Here is a tiny trained network, its code and every weight. The questions are about switching its units off for an input and a class, where a switched-off unit gives its printed mean instead of its output.

import numpy as np


def w(rows, s, z=0):
    codes = np.array(rows[::2]) - 128.0
    scale = np.full(codes.shape[1], s)
    scale[-1] = z or s
    return codes * scale


def norm(h):
    return h / np.sqrt((h * h).mean(-1, keepdims=True) + 1e-5)


def f(y):
    return y / 2 * (1 + np.tanh(0.7978845608 * (y + 0.044715 * y**3)))


def log_softmax(a):
    a = a - a.max(-1, keepdims=True)
    return a - np.log(np.exp(a).sum(-1, keepdims=True))


def net(x, mask):
    res = np.array(x, float).reshape(1, 3) / 4 @ E
    u = 0
    for l in range(3):
        y = f(norm(res) @ A[l][:, :-1].T + A[l][:, -1])
        res = res + np.where(mask[u : u + 7], y, B[l][:, -1]) @ B[l][:, :-1]
        u += 7
    return log_softmax(norm(res)[-1] @ U[:, :-1].T + U[:, -1])


A, B = {}, {}
E = w([
[214,161,73,84,138,236,197,132,212],'x0',
[74,169,174,87,73,188,66,107,208],'x1',
[123,230,131,173,255,90,87,145,140],'x2',
],0.0075)
A[0] = w([
[34,142,204,84,108,225,97,49,212,156],'L0N1',
[167,161,153,198,124,3,158,131,90,150],'L0N2',
[50,213,187,160,172,73,68,134,175,60],'L0N3',
[92,129,177,39,169,80,67,59,182,103],'L0N4',
[25,5,164,143,19,10,129,98,128,131],'L0N5',
[237,85,144,164,201,233,192,181,37,74],'L0N6',
[139,254,143,110,253,172,191,185,178,3],'L0N7',
],0.0047,0.0035)
B[0] = w([
[39,153,118,106,62,138,93,177,125,234],'L0N1',
[55,173,78,149,52,204,176,248,110,184],'L0N2',
[127,47,218,148,187,111,144,135,149,183],'L0N3',
[118,182,181,184,175,146,133,50,78,155],'L0N4',
[246,254,67,162,139,15,114,48,168,254],'L0N5',
[136,64,114,183,131,107,27,89,122,178],'L0N6',
[151,183,36,167,74,59,113,82,124,192],'L0N7',
],0.0061,0.0056)
A[1] = w([
[91,146,163,103,80,186,137,195,141,88],'L1N1',
[167,78,116,88,88,179,111,81,141,158],'L1N2',
[117,202,205,116,105,128,68,98,197,71],'L1N3',
[132,91,164,125,2,85,133,109,51,58],'L1N4',
[196,123,99,126,100,131,147,51,128,4],'L1N5',
[169,30,132,114,166,154,200,163,104,19],'L1N6',
[104,91,122,58,75,197,149,193,106,3],'L1N7',
],0.0083,0.0024)
B[1] = w([
[183,113,111,243,119,115,158,213,123,162],'L1N1',
[81,145,249,148,124,133,106,104,54,187],'L1N2',
[140,129,100,27,117,124,121,28,139,254],'L1N3',
[136,170,7,125,177,156,99,136,203,202],'L1N4',
[98,54,174,141,212,106,128,164,77,185],'L1N5',
[63,162,191,112,253,114,30,23,180,154],'L1N6',
[201,75,200,134,75,176,197,151,91,159],'L1N7',
],0.0077,0.0061)
A[2] = w([
[199,161,117,170,170,75,145,134,127,54],'L2N1',
[168,87,54,138,165,83,157,172,105,124],'L2N2',
[126,197,119,97,119,123,63,152,192,136],'L2N3',
[81,154,159,139,113,6,113,125,88,184],'L2N4',
[61,135,144,155,123,122,165,197,35,6],'L2N5',
[47,150,166,138,145,114,147,215,31,10],'L2N6',
[62,89,254,104,183,128,80,91,135,26],'L2N7',
],0.0086,0.0025)
B[2] = w([
[62,79,112,144,63,131,175,177,99,214],'L2N1',
[196,144,110,149,116,145,203,172,137,227],'L2N2',
[139,102,121,81,163,70,69,88,119,227],'L2N3',
[136,102,156,119,157,222,151,152,147,253],'L2N4',
[73,190,181,100,154,53,129,83,188,162],'L2N5',
[28,171,214,11,106,90,105,112,185,171],'L2N6',
[226,3,112,255,220,188,72,170,9,210],'L2N7',
],0.0092,0.0062)
U = w([
[200,121,14,193,118,86,210,198,123,158],'0',
[174,22,180,175,238,151,54,126,73,172],'1',
[126,190,68,54,113,76,43,37,175,226],'2',
[164,93,219,103,13,197,154,147,120,1],'3',
[8,155,224,102,163,99,188,198,138,41],'4',
],0.013,0.0025)

Each question gives the input, the list of numbers given to net, and the class t.
The units are the neurons (one row each of A and B). Each row of codes is followed by its name. A weight is (code - 128) times the scale printed after its matrix; where a second scale follows, it is the last column's (A, B and U).
mask holds one flag per neuron, layer by layer. A switched-off neuron (its flag False) gives its mean, the last column of its row in B, instead of its output. The means were averaged over made-up inputs and are rounded, as every weight is.
A unit's drop is (log p(t) with every unit on - log p(t) with that unit switched off) / (log p(t) with every unit on - log p(t) with every unit switched off).
The circuit of an input: a set's keep is (log p(t) with only the set's units on - log p(t) with every unit switched off) / (log p(t) with every unit on - log p(t) with every unit switched off). Starting from the 12 units with the biggest drops (on a tie, the unit counted first), units are removed one at a time, each time the one whose removal leaves the highest keep (on an exact tie, the one counted first), for as long as the keep stays at least 0.8.
circuit, biggest first: the units of the circuit, biggest drop first
k most important neurons: the k neurons with the biggest drops, biggest first
top k neurons in layer l: the k neurons of layer l with the biggest drops, biggest first
drop of u: that unit's drop, to one decimal
input [-8,-4,1], class 4: 4 most important neurons -> [L0N2; L1N3; L2N6; L0N7]
input [4,-7,-8], class 1: circuit, biggest first -> [L1N6]
input [1,-4,6], class 0: top 2 neurons in layer 0 -> [L0N7; L0N1]
input [7,-6,0], class 1: circuit, biggest first -> [L0N5; L1N6]
input [0,-3,-7], class 0: top 2 neurons in layer 0 -> [L0N5; L0N3]
input [7,0,-7], class 1: top 3 neurons in layer 1 -> [L1N6; L1N2; L1N5]
input [-1,-5,2], class 4: 2 most important neurons -> [L0N2; L0N5]
input [1,1,5], class 2: 2 most important neurons -> [L0N7; L2N7]
input [-6,0,-1], class 0: 2 most important neurons -> [L0N1; L0N5]
input [-1,3,-7], class 2: 2 most important neurons -> [L0N5; L1N4]
input [4,-4,0], class 1: 2 most important neurons -> [L0N5; L1N6]
input [-8,1,-1], class 2: 2 most important neurons -> [L2N7; L1N1]
input [-4,0,1], class 4: 2 most important neurons -> [L2N7; L0N2]
input [4,-6,-1], class 1: most important neuron -> [L0N5]
input [0,8,-8], class 2: top 2 neurons in layer 1 -> [L1N4; L1N3]
input [-6,1,-7], class 2: top 3 neurons in layer 1 -> [L1N4; L1N1; L1N7]
input [-5,-7,8], class 4: drop of L1N1 -> 0.0
input [-2,1,-1], class 2: drop of L2N7 -> 0.1
input [3,2,-1], class 3: drop of L0N5 -> 5.0
input [-7,8,5], class 1: most important neuron -> [L2N7]
